Below are the code and all the weights of a small trained network. Each question names an input and a class and asks about switching units off, where a switched-off unit gives its printed mean instead of its output.

import numpy as np


def w(rows, s, z=0):
    codes = np.array(rows[::2]) - 128.0
    scale = np.full(codes.shape[1], s)
    scale[-1] = z or s
    return codes * scale


def norm(h):
    return h / np.sqrt((h * h).mean(-1, keepdims=True) + 1e-5)


def f(y):
    return np.maximum(y, 0)


def log_softmax(a):
    a = a - a.max(-1, keepdims=True)
    return a - np.log(np.exp(a).sum(-1, keepdims=True))


def net(x, mask):
    res = np.array(x, float).reshape(1, 2) / 4 @ E
    u = 0
    for l in range(3):
        y = f(norm(res) @ A[l][:, :-1].T + A[l][:, -1])
        res = res + np.where(mask[u : u + 5], y, B[l][:, -1]) @ B[l][:, :-1]
        u += 5
    return log_softmax(norm(res)[-1] @ U[:, :-1].T + U[:, -1])


A, B = {}, {}
E = w([
[254,160,175,177,166,81,165,117,105,168],'x0',
[130,97,141,146,107,228,34,26,221,94],'x1',
],0.0087)
A[0] = w([
[204,142,98,158,186,166,160,164,116,212,5],'L0N0',
[147,99,114,82,189,184,23,166,57,101,121],'L0N1',
[43,215,62,131,141,99,241,97,23,73,90],'L0N2',
[248,140,41,76,147,121,117,32,135,110,117],'L0N3',
[137,130,254,107,136,98,248,178,60,154,105],'L0N4',
],0.005,0.0015)
B[0] = w([
[37,160,152,208,114,172,70,140,43,1,191],'L0N0',
[136,227,173,188,195,172,195,18,130,226,164],'L0N1',
[87,171,87,132,133,124,88,31,178,102,243],'L0N2',
[53,99,49,168,95,130,131,121,86,154,205],'L0N3',
[162,121,168,125,113,144,81,153,248,205,255],'L0N4',
],0.0067,0.005)
A[1] = w([
[75,38,112,45,76,94,121,150,96,14,84],'L1N0',
[101,130,109,76,182,18,205,198,133,157,107],'L1N1',
[157,135,146,208,254,110,133,132,81,112,4],'L1N2',
[112,152,105,157,71,47,138,163,143,161,232],'L1N3',
[211,99,183,153,175,128,152,101,98,96,66],'L1N4',
],0.0073,0.0023)
B[1] = w([
[118,128,213,88,157,67,177,105,109,181,193],'L1N0',
[190,5,121,151,151,121,78,64,131,82,230],'L1N1',
[104,137,164,77,108,131,163,137,141,160,198],'L1N2',
[112,119,93,165,108,186,141,114,169,106,254],'L1N3',
[103,132,176,56,158,107,106,150,131,149,174],'L1N4',
],0.014,0.0048)
A[2] = w([
[218,168,168,60,93,97,174,181,173,233,167],'L2N0',
[205,173,216,72,111,210,178,207,125,210,9],'L2N1',
[1,174,69,180,126,108,153,127,145,196,145],'L2N2',
[31,94,249,8,151,81,145,167,176,127,104],'L2N3',
[141,157,90,119,113,127,165,138,120,35,61],'L2N4',
],0.0061,0.0016)
B[2] = w([
[63,136,111,77,57,164,130,78,144,88,177],'L2N0',
[92,169,157,144,135,81,164,151,36,161,179],'L2N1',
[141,155,106,140,63,73,184,252,143,145,221],'L2N2',
[132,123,162,148,162,127,153,87,49,145,254],'L2N3',
[99,163,112,133,148,146,177,141,124,104,130],'L2N4',
],0.013,0.0064)
U = w([
[154,28,151,216,154,142,69,35,246,106,221],'0',
[20,170,212,82,119,87,251,83,14,177,138],'1',
[135,214,68,186,59,107,196,254,238,153,120],'2',
[176,187,66,84,168,79,115,182,127,86,24],'3',
[171,171,79,98,198,116,107,192,71,135,3],'4',
[169,213,122,50,217,101,123,192,125,53,17],'5',
],0.0095,0.0038)

Each question gives the input, the list of numbers given to net, and the class t.
The units are the neurons (one row each of A and B). Each row of codes is followed by its name. A weight is (code - 128) times the scale printed after its matrix; where a second scale follows, it is the last column's (A, B and U).
mask holds one flag per neuron, layer by layer. A switched-off neuron (its flag False) gives its mean, the last column of its row in B, instead of its output. The means were averaged over made-up inputs and are rounded, as every weight is.
A unit's drop is (log p(t) with every unit on - log p(t) with that unit switched off) / (log p(t) with every unit on - log p(t) with every unit switched off).
The circuit of an input: a set's keep is (log p(t) with only the set's units on - log p(t) with every unit switched off) / (log p(t) with every unit on - log p(t) with every unit switched off). Starting from the 12 units with the biggest drops (on a tie, the unit counted first), units are removed one at a time, each time the one whose removal leaves the highest keep (on an exact tie, the one counted first), for as long as the keep stays at least 0.8.
units of the circuit, in order: the units of the circuit, biggest drop first
top k neurons: the k neurons with the biggest drops, biggest first
top k neurons in layer l: the k neurons of layer l with the biggest drops, biggest first
drop of u: that unit's drop, to one decimal
input [-3,-2], class 2: units of the circuit, in order	(L2N2)
input [4,-4], class 0: top 4 neurons	(L1N1; L1N3; L0N1; L0N4)
input [-5,4], class 1: top 4 neurons	(L0N4; L1N1; L1N3; L0N2)
input [-2,-3], class 2: top 2 neurons	(L0N2; L0N4)
input [-2,3], class 2: top 3 neurons	(L1N1; L0N1; L1N0)
input [-8,7], class 1: units of the circuit, in order	(L1N1; L1N0)
input [-4,2], class 1: top 2 neurons	(L0N4; L1N3)
input [-3,-4], class 0: top 2 neurons	(L1N1; L0N0)
input [7,6], class 1: top 2 neurons in layer 0	(L0N2; L0N4)
input [3,-2], class 2: top 3 neurons in layer 1	(L1N1; L1N3; L1N0)
input [2,2], class 2: top 2 neurons	(L0N3; L1N1)
input [-1,-2], class 2: top 2 neurons	(L0N2; L1N1)
input [1,1], class 2: top 2 neurons	(L0N3; L1N1)
input [-1,0], class 2: top 2 neurons	(L1N1; L1N0)
input [-2,0], class 2: top neuron in layer 0	(L0N1)
input [2,-8], class 0: drop of L1N1	0.9
input [8,6], class 1: drop of L0N2	0.1
input [-7,-8], class 0: drop of L1N1	1.0
input [1,0], class 2: drop of L1N1	0.8
